(in the rows, 128 means zero)
Rows, each with its class:
[125 124  74  93  79  96 166 117 145  85   4  94 163 252 101 151 133  88
 149 145 106 134 159 165 165  96 133  76 181 103 115 131 119 166 139  62
  77  71 108  80  32 127 155 117 123 141  82 118] : Y
[127 119 120 116 137 113 145 120  99 115  74 137 132  94 139  96 128 130
 118 122  86 157 171  96 122 117 128 115 137 133 127 134 132 140 145 116
 139 129 119 105 118 132 123 124 148 120 121 147] : G
[119 106 100 113 100 103 143 118 111 149  44 137 136 129 128 127 119 113
 133 118 102 148 164 128 124 101 138  88 147 122 117 141 134 160 151  99
 135 108 105  91  90 132 119 119 129 147 117 145] : Y
[125 119 147 120 133 131 123 109  81 121 118 144 110 102 140 115 121 136
 122 135 113 147 157 114 129 106 140 158 117 129 151 125 124 145 140 110
 151 131 131 113 128 135 110 112 140 109 126 146] : G
[128 120 126 131 137 117 131 113  83 126  93 139 115  84 133 127 124 115
 122 117  92 150 160 105 121 109 132 137 136 131 142 120 137 145 138 118
 147 144 117 112 138 131 113 127 141 130 117 142] : T
[121 119 112 115 123 115 138 110 102 118  85 129 138 141 133 131 124 114
 137 125 109 141 162 134 126 110 131 120 136 119 121 133 145 161 139 101
 138 115 117  88 104 128 113 117 127 131 121 130] : Y
[140 121 111 125 117 118 143 131  85 137 110 139 126 101 128 107 132 108
 122 109 101 144 167 107 114 111 129 134 122 134 140 134 123 149 139 103
 147 135 116 105 136 130 134 124 138 149 145 150] : P
[168 124 123 122 111 106 148 116  93 126  91 136 131 118 126 122 133 113
 110 110  91 128 166  74 127 101 131 143 141 143 146 135 113 127 145 143
 134 148 118 132 157 128 179 127 143 186 121 183] : T
[142 111 131 128 125 120 140 116 105 113  64 131 130 111 135 125 129 140
 118 131 100 134 160 108 131  97 126 148 119 128 134 132 128 140 140 118
 136 128 131 103 133 132 100 121 127 135 122 152] : P
[126 116 101 111 141 110 146 126 111 109 103 127 147 149 110  95 136 114
 114 139  78 134 188 122 111 117 122 109 124 130 117 145 127 138 134 124
 132 119 124 101 130 132 106 117 137 145 135 124] : G
[140 123 126 118 135 128 131 130 104  95 125 115 126 134 128 126 147 103
 122 118 108 147 157 111 124 110 143 140 137 119 137 139 121 139 144 127
 128 138 114 121 152 133 150 119 145 130 124 130] : P
[130 118 135 117 140 113 133 115 102 116  95 133 123  95 144 112 124 128
 119 120  93 146 161 100 118 115 131 122 119 132 146 125 122 146 142 124
 149 141 117 123 149 129 128 122 143 127 122 136] : T
[142 122 115 122 140 123 125 119  93 109 166 119 114 155 112 127 130  84
 128 103 106 144 163 119 114 115 134 137 130 131 130 137 110 154 137 124
 140 142 108 124 153 121 134 119 138 142 132 127] : P
[138 110 144 140 158 132 113 127  69 112  99 159 110  30 147 155 128 124
 133 112 120 153 168  99 112 111 129 172  93 133 142 132 131 139 128 149
 171 180 130 124 178 137  71 116 136 142 154 146] : Y
[126 119 133 123 129 116 129 111  86 136 136 148 119  83 141 114 126 119
 124 114 107 154 160 105 123 111 114 132 138 133 144 130 133 149 141 121
 151 168 122 112 136 134 105 123 149 130 118 148] : T
[129 118 150 137 158 139 113 113  69 134 126 167  91  17 145 134 130 115
 128 117 115 141 168 100 116 108 126 244  96 136 153 129 135 155 135 146
 170 175 135 114 171 133  73 124 141 145 147 143] : Y
[116 126  91 111 134 111 148 120 133  94  96 111 152 130 123  84 136 118
 118 126  72 142 209 104  95 117 123 100 120 130 121 139 124 132 144 124
 146 112 117  83  95 145 128 113 145 129 143 119] : G
[137 116 144 138 160 116 115 125  78  99  72 154 114  23 169 154 118 124
 137 114 125 148 168  86 119 101 120 162 107 139 143 127 126 146 138 139
 159 170 128 117 151 133  93 118 147 142 139 147] : Y
[118 123 108 110 108 108 137 116 102 117  89 132 140 139 140 120 128 135
 153 126  98 144 167 132 124 106 127 103 134 127 115 135 130 153  93  92
 124 108 114  91  83 138 121 118 137 135 115 134] : Y
[138 143 109 116 151 122 124 121  88 104 180 123 124 147 122 117 131  87
 126 106  91 147 174 118 103 127 139 128 134 135 152 138 112 143 138 125
 154 144 102 121 161 134 153 113 146 138 129 124] : P
[132 116 113 131  96 122 139 112  88 117  72 144 111  99 142 148 128 115
 131 117 104 142 162 116 124 105 129 135 126 124 135 129 127 154 134 113
 154 141 130 108 133 128 102 121 136 145 120 138] : T
[140 117 113 122 127 115 136 107  95 102  67 128 130 137 118 164 128  98
 153 136 111 149 163 130 136  96 117 131 140 124 126 149 119 157 135 110
 117 134 127 108 115 119  90 122 133 157  94 135] : Y
[127 118 126 123 144 126 126 125 105 125  59 143 122  90 145 129 127 111
 128 114 109 146 162 110 119 108 130 111 129 121 135 129 122 152 147 118
 150 139 118 108 138 125 120 112 144 130 128 130] : T
[132 112 164 157 194 145  99 113  53 124 143 172  92   4 174 134 129 120
 122 109 107 152 164  80  96 118 127 188  75 147 157 127 137 140 128 174
 196 199 134 141 221 128  52 124 141 127 163 144] : Y
[139 129 100 119 132 113 129 126  94 112 148 132 139 140 120 130 136  83
 135 103 114 134 160 120 115 132 145 123 137 130 127 132 110 148 134 131
 154 136  99 110 142 141 172 111 145 144 145 114] : P
[108 120  83  88  66  78 178 111 119 146   6 116 165 219 105 127 136  99
 137 130  85 148 166 149 143  90 137  40 192 115 113 136 122 162 140  53
  64  69 101  70  25 136 155 125 132 148  91 145] : Y
